Here is a tiny trained network, its code and every weight. The questions are about switching its units off for an input and a class, where a switched-off unit gives its printed mean instead of its output.

import numpy as np


def w(rows, s, z=0):
    codes = np.array(rows[::2]) - 128.0
    scale = np.full(codes.shape[1], s)
    scale[-1] = z or s
    return codes * scale


def norm(h):
    return h / np.sqrt((h * h).mean(-1, keepdims=True) + 1e-5)


def f(y):
    return y / 2 * (1 + np.tanh(0.7978845608 * (y + 0.044715 * y**3)))


def log_softmax(a):
    a = a - a.max(-1, keepdims=True)
    return a - np.log(np.exp(a).sum(-1, keepdims=True))


def net(x, mask):
    res = np.array(x, float).reshape(1, 8) / 4 @ E
    u = 0
    for l in range(3):
        y = f(norm(res) @ A[l][:, :-1].T + A[l][:, -1])
        res = res + np.where(mask[u : u + 3], y, B[l][:, -1]) @ B[l][:, :-1]
        u += 3
    return log_softmax(norm(res)[-1] @ U[:, :-1].T + U[:, -1])


A, B = {}, {}
E = w([
[124,129,127,129,132,130,129],'x0',
[77,43,76,89,138,165,238],'x1',
[120,123,135,123,126,131,125],'x2',
[125,128,128,124,128,127,127],'x3',
[133,128,120,128,123,124,130],'x4',
[3,158,55,172,135,160,122],'x5',
[125,127,129,129,120,125,127],'x6',
[84,69,168,195,182,75,114],'x7',
],0.0017)
A[0] = w([
[112,225,92,126,119,198,72,9],'L0N1',
[209,103,104,21,98,188,168,78],'L0N2',
[185,253,126,58,78,176,67,47],'L0N3',
],0.0032,0.0013)
B[0] = w([
[134,129,110,123,90,174,106,178],'L0N1',
[123,214,235,124,86,155,151,204],'L0N2',
[142,1,91,119,191,128,82,254],'L0N3',
],0.0037,0.0016)
A[1] = w([
[213,170,173,120,168,51,106,239],'L1N1',
[154,39,230,50,167,143,253,4],'L1N2',
[163,107,243,138,175,19,168,69],'L1N3',
],0.0031,0.0022)
B[1] = w([
[46,113,218,162,187,33,189,251],'L1N1',
[221,156,99,186,48,102,3,174],'L1N2',
[199,7,66,178,130,145,89,188],'L1N3',
],0.0035,0.002)
A[2] = w([
[222,95,40,123,164,78,52,21],'L2N1',
[125,86,14,155,142,150,12,107],'L2N2',
[215,62,202,31,253,70,40,5],'L2N3',
],0.0041,0.0022)
B[2] = w([
[94,96,20,201,23,231,109,145],'L2N1',
[228,67,176,210,62,125,67,203],'L2N2',
[47,164,3,74,112,208,193,253],'L2N3',
],0.0045,0.0029)
U = w([
[86,228,16,21,93,253,207,228],'0',
[239,13,24,233,26,218,34,198],'1',
[30,15,66,206,227,27,232,162],'2',
[16,213,233,234,237,21,32,1],'3',
[242,231,227,16,40,125,237,48],'4',
],0.0047,0.0028)

Each question gives the input, the list of numbers given to net, and the class t.
The units are the neurons (one row each of A and B). Each row of codes is followed by its name. A weight is (code - 128) times the scale printed after its matrix; where a second scale follows, it is the last column's (A, B and U).
mask holds one flag per neuron, layer by layer. A switched-off neuron (its flag False) gives its mean, the last column of its row in B, instead of its output. The means were averaged over made-up inputs and are rounded, as every weight is.
A unit's drop is (log p(t) with every unit on - log p(t) with that unit switched off) / (log p(t) with every unit on - log p(t) with every unit switched off).
The circuit of an input: a set's keep is (log p(t) with only the set's units on - log p(t) with every unit switched off) / (log p(t) with every unit on - log p(t) with every unit switched off). Starting from all 9 units, units are removed one at a time, each time the one whose removal leaves the highest keep (on an exact tie, the one counted first), for as long as the keep stays at least 0.8.
circuit, biggest first: the units of the circuit, biggest drop first
k most important neurons: the k neurons with the biggest drops, biggest first
top k neurons in layer l: the k neurons of layer l with the biggest drops, biggest first
input [7,-3,8,0,6,-6,3,2], class 2: circuit, biggest first	L1N1, L2N3
input [1,5,-4,-4,-6,0,7,0], class 4: circuit, biggest first	L0N3, L1N3, L2N3, L2N1
input [1,5,0,-2,5,-1,6,-5], class 4: circuit, biggest first	L2N3, L0N2
input [7,0,-4,6,-1,-7,-5,-1], class 0: circuit, biggest first	L2N3
input [-6,5,-1,-1,6,0,-1,7], class 1: top 2 neurons in layer 1	L1N1, L1N2
input [-1,3,-6,7,-5,-2,-1,-4], class 4: 2 most important neurons	L0N2, L2N3
input [-6,-1,2,-8,2,6,3,-8], class 1: circuit, biggest first	L0N3, L2N2
input [-8,-5,5,-2,-8,-5,8,-8], class 0: 2 most important neurons	L0N3, L2N3
input [-5,-4,-4,8,2,-2,-4,3], class 2: 2 most important neurons	L1N1, L1N3
input [8,-5,6,-1,-8,-1,2,-2], class 0: 2 most important neurons	L2N3, L1N2
input [6,-1,5,-8,5,8,3,2], class 3: 4 most important neurons	L2N3, L1N3, L0N3, L2N1
input [2,-7,-1,-5,6,-5,5,-3], class 0: circuit, biggest first	L2N3, L0N3
input [-2,-1,-1,-3,0,8,-8,-5], class 1: 4 most important neurons	L2N2, L1N1, L2N3, L0N2
input [-2,-1,5,3,5,6,-6,1], class 3: 2 most important neurons	L1N3, L2N3
input [1,7,-4,2,0,-6,-4,2], class 1: 3 most important neurons	L1N2, L1N3, L2N1
input [8,7,4,4,4,-7,-4,-2], class 4: circuit, biggest first	L0N2, L2N3
input [-6,8,3,8,-6,-1,5,-4], class 4: circuit, biggest first	L2N3, L0N2
input [6,1,-7,-2,0,-4,6,-3], class 4: circuit, biggest first	L0N2
input [1,-5,0,2,7,-8,-1,-1], class 0: top 2 neurons in layer 2	L2N3, L2N2
input [-8,-7,-8,-8,7,-1,-3,1], class 2: 2 most important neurons	L1N1, L1N2
